cols: L G U F V R Q A
j_700: [ 44.5 -38.3  43.4 -33.7 -61.6  24.2  13.1 -90.2]
j_757: [ 16.7 -16.8  -4.9  -5.0  13.6  32.7 -42.1 -55.7]
j_322: [-11.7  37.7  40.8  42.2   2.1  21.4  37.4 -50.2]
j_791: [ 14.1  23.1 -17.3   7.5  31.0  33.0 -81.2 -35.7]
j_399: [ 14.1 -35.7 -17.3   7.5  23.0  33.0  31.0 -81.2]
j_935: [-33.7  43.4 -90.3  24.2 -61.6  44.5 -38.3  13.1]
perm: [-35.7 -81.2  33.0  31.0   7.5 -17.3  23.1  14.1] -> j_791
col: [ 16.7 -11.7  14.1  14.1] -> L
col: [-5.0 42.2] -> F
perm: [ 13.1 -38.3 -90.2 -33.7  43.4  24.2  44.5 -61.6] -> j_700

cols: Z C X S D J
j_697: [-33.3 -58.1  59.5  11.7   9.1  15.5]
j_439: [ 2.0 -8.5 10.2  1.6  1.1  1.7]
j_997: [-46.4   8.3  76.7  29.8  28.8 -19.0]
j_300: [ 21.1 -10.2 -18.1  -0.6  -1.5   2.1]
j_538: [-17.1   4.6 -15.4   4.3   5.3 -21.1]
j_286: [-14.4   2.3  40.2  -6.3  -4.9   4.5]
j_747: [30.5  6.5 -6.2 -4.8 -4.7 -2.0]
j_161: [-21.1 -17.0 -15.4   5.3   4.3   4.6]
perm: [ 1.1  1.7  2.0 -8.5 10.2  1.6] -> j_439
perm: [-21.1 -17.0 -15.4   4.3   4.6   5.3] -> j_161
col: [ 1.1 28.8 -1.5] -> D

cols: K P H B W
j_914: [-48.6  35.1  49.5 -33.1 -12.6]
j_189: [-30.6   8.2   1.6 -52.3 -27.9]
j_158: [-30.6 -27.9   1.6 -52.3   8.3]
j_621: [-48.7   5.2  -2.6  35.1  51.4]
perm: [-52.3 -30.6 -27.9   1.6   8.3] -> j_158
perm: [-48.7  -2.6   5.2  35.1  51.4] -> j_621
col: [-30.6 -48.7] -> K
perm: [-52.3 -30.6 -27.9   1.6   8.2] -> j_189
col: [ 35.1   8.2 -27.9] -> P
col: [1.6 1.6] -> H

cols: E N Y M
j_26: [ 78.7 -24.6 -74.7 -57.9]
j_296: [-69.0  38.6  57.0 -57.9]
j_571: [-69.0  38.6  57.0 -57.8]
j_598: [-71.7  39.4  52.3  33.3]
j_944: [-69.0  38.6  57.0  39.6]
j_788: [-80.6  46.2  64.7  44.9]
col: [-69.0 -71.7] -> E
col: [57.0 52.3 57.0] -> Y
col: [57.0 52.3] -> Y

cols: Gobe Saka poziz Bapev
j_652: [-29.4   4.1  20.8  20.7]
j_712: [ -9.0  -4.2 -24.1   8.0]
j_890: [ 14.7 -18.0 -18.7   1.7]
j_707: [ 14.7 -18.7   1.7 -18.1]
j_162: [-44.2  26.3   3.3  19.5]
perm: [-18.7 -18.1   1.7  14.7] -> j_707
col: [  8.0   1.7 -18.1] -> Bapev
col: [-24.1 -18.7] -> poziz

cols: vadur tig korek Sav
j_505: [ 78.3 -16.5 -73.9  89.2]
j_921: [-73.9  78.3  89.3 -77.1]
j_852: [ 78.3 -77.1 -73.9  89.2]
j_521: [ 84.5 -83.8 -79.9  94.8]
col: [ 78.3 -73.9  78.3] -> vadur
col: [ 78.3 -77.1] -> tig
col: [ 89.3 -73.9 -79.9] -> korek
perm: [-73.9 -16.5  78.3  89.2] -> j_505
col: [ 78.3 -77.1 -83.8] -> tig

cols: tib Kelo Sata lovi muf zufu Duzek
j_186: [-51.7  80.3  -0.8 -53.5  66.0 -57.0 -94.1]
j_436: [-51.7  80.3  -0.8 -93.2  67.0 -44.0 -81.7]
j_6: [-51.7  80.3  -0.8 -93.2  -8.2 -44.0 -81.7]
col: [-81.7 -81.7] -> Duzek
q: [-51.7  80.3  -0.8 -53.5  66.0 -57.0 -94.1] -> j_186
perm: [-93.2 -81.7 -51.7 -44.0  -8.2  -0.8  80.3] -> j_6
q: [-51.7  80.3  -0.8 -93.2  67.0 -44.0 -81.7] -> j_436

cols: pup vog daki las sudam favu
j_478: [ 62.4   7.6 -46.6  90.5 -74.4  23.4]
j_445: [ 88.8 -19.5  13.2 -11.8 -44.9 -19.2]
j_379: [-88.3  43.8 -39.6  76.8  74.8 -62.6]
j_715: [ 62.4  30.4 -46.6  90.5 -74.4  23.4]
j_687: [ 46.8 -75.5 -29.8 -66.9 -52.5  46.1]
j_942: [-44.9  88.9 -11.8 -19.2  13.2 -19.5]
col: [ 62.4  88.8 -88.3  62.4] -> pup
col: [-29.8 -11.8] -> daki
perm: [ 46.1  46.8 -75.5 -29.8 -66.9 -52.5] -> j_687
perm: [-44.9 -19.5 -19.2 -11.8  13.2  88.8] -> j_445

cols: rasam lamu Paf zufat Sig ziruf Sadug Godop Seg
j_972: [ 6.1  9.4 -0.6  1.6 20.5 -9.4  7.6 -8.3 -0.8]
j_335: [-44.8 -20.8  -0.1  -3.5  -5.8 -13.1   6.3  15.8  -7.6]
j_599: [-88.3 -18.6  -1.5  -8.4   3.1  -8.3   0.8   3.9  -1.5]
j_422: [-32.4  -1.6   8.9  -8.1  -9.9  -2.9   7.5 -15.5   6.8]
j_417: [  5.7  -9.3  -0.5  -7.5 -10.1  17.2 -12.4  16.5  -5.6]
j_895: [-68.9   3.6  -5.9  18.6 -18.3   5.0  -9.5 -50.4   8.7]
j_594: [ 34.4   6.2   6.8  -1.5 -15.3   4.6   7.6 -21.8 -34.8]
j_173: [ -5.9 -14.7   1.7   1.9  -0.7  -1.9  17.4  -2.3  -2.6]
j_626: [ 45.1  -9.8  -3.6  19.3  -3.8   8.9   7.8 -16.8  -4.5]
j_261: [ 13.9 -11.4   2.7 -16.5   5.7  -8.7   9.9   1.0  -3.1]
j_739: [-34.8   4.6  -1.5 -15.2 -21.8   7.6   6.8  34.4   6.2]
j_433: [-42.8 -13.1  -7.4   1.7  -7.3   7.1 -14.4  -4.5  -3.9]
col: [ 8.9 -8.7  7.6] -> ziruf
col: [-0.7 -3.8  5.7] -> Sig
col: [ 16.5 -50.4] -> Godop
perm: [-0.8 -8.3  7.6 -9.4 20.5  1.6 -0.6  9.4  6.1] -> j_972
perm: [-34.8 -21.8 -15.2  -1.5   4.6   6.2   6.8   7.6  34.4] -> j_739
perm: [-88.3 -18.6  -8.4  -8.3  -1.5  -1.5   0.8   3.1   3.9] -> j_599
col: [ 16.5 -50.4 -21.8  -2.3] -> Godop

cols: Kolaz degiv vinep seta mubub Bili dum Fen Raka
j_663: [ 45.3 -10.8   5.4 -20.8 -30.4  20.7 -17.1 -42.6 -56.6]
j_172: [ 25.3   8.4  52.9 -33.0 -20.9  17.2  12.4  89.0  -9.5]
j_867: [ 83.7  33.4  -6.3   5.2  11.5 -16.8   7.7 -64.4 -31.5]
j_393: [ 45.3 -10.8  -2.2 -20.8 -30.4  20.7 -17.1 -42.6 -56.6]
j_968: [-64.6 -12.5  30.3 -11.3  34.8  13.5   6.8  51.5  52.4]
j_51: [  0.1  -2.0  44.6  43.3 -10.8  26.8   0.1  29.4   6.6]
j_190: [ 28.7   0.1 -35.2  25.1  33.4   0.2  23.4 -17.0  56.1]
col: [ 11.5 -30.4  34.8 -10.8] -> mubub
col: [  7.7 -17.1] -> dum
perm: [-64.6 -12.5 -11.3   6.8  13.5  30.3  34.8  51.5  52.4] -> j_968

cols: Fabul gupe roga Kiven bes mur sos taren dore zeki
j_648: [-78.8 -71.9 -37.2  92.2 -33.0  -1.2  19.3  22.6 -61.5 -39.0]
j_124: [ 92.4 -90.0  71.9  87.2 -30.3 -23.8 -20.3 -33.8 -19.5 -68.9]
j_97: [ 92.2 -78.9 -39.0  22.6 -71.9  19.3 -33.0 -61.5 -37.2  -1.2]
j_605: [ 47.1 -42.8  70.3  58.0 -36.4  26.0 -12.2 -88.4 -47.6  83.4]
col: [-39.0  70.3] -> roga
perm: [-37.2 -71.9  92.2  22.6 -39.0 -61.5  19.3  -1.2 -78.9 -33.0] -> j_97
perm: [-88.4 -47.6 -42.8 -36.4 -12.2  26.0  47.1  58.0  70.3  83.4] -> j_605
perm: [-90.0  71.9 -68.9 -30.3  87.2 -23.8 -19.5 -33.8 -20.3  92.4] -> j_124
col: [-71.9 -90.0 -78.9] -> gupe
perm: [ 22.6 -78.8 -39.0 -61.5  19.3  92.2  -1.2 -33.0 -37.2 -71.9] -> j_648
perm: [-78.9 -71.9 -61.5 -39.0 -37.2 -33.0  -1.2  19.3  22.6  92.2] -> j_97

cols: pimu diror Fub Tuvo kaz Kud nof modof Loso zezuv
j_753: [-54.3  61.4  13.3  36.9 -20.8 -28.4 -68.8 -61.9 -26.6 -47.4]
j_929: [ 49.7 -38.0  36.6 -66.4  39.0  -6.5  35.9  44.9   5.0  44.6]
j_99: [-28.6   5.8 -10.7 -59.7  39.7  -5.5  -1.0 -33.8 -52.7  43.0]
j_228: [ 28.3 -32.5 -67.8 -45.6 -20.8  62.2  18.5  57.4 -34.6  62.0]
col: [-1.0 18.5] -> nof
col: [-5.5 62.2] -> Kud
col: [-20.8  39.0  39.7] -> kaz

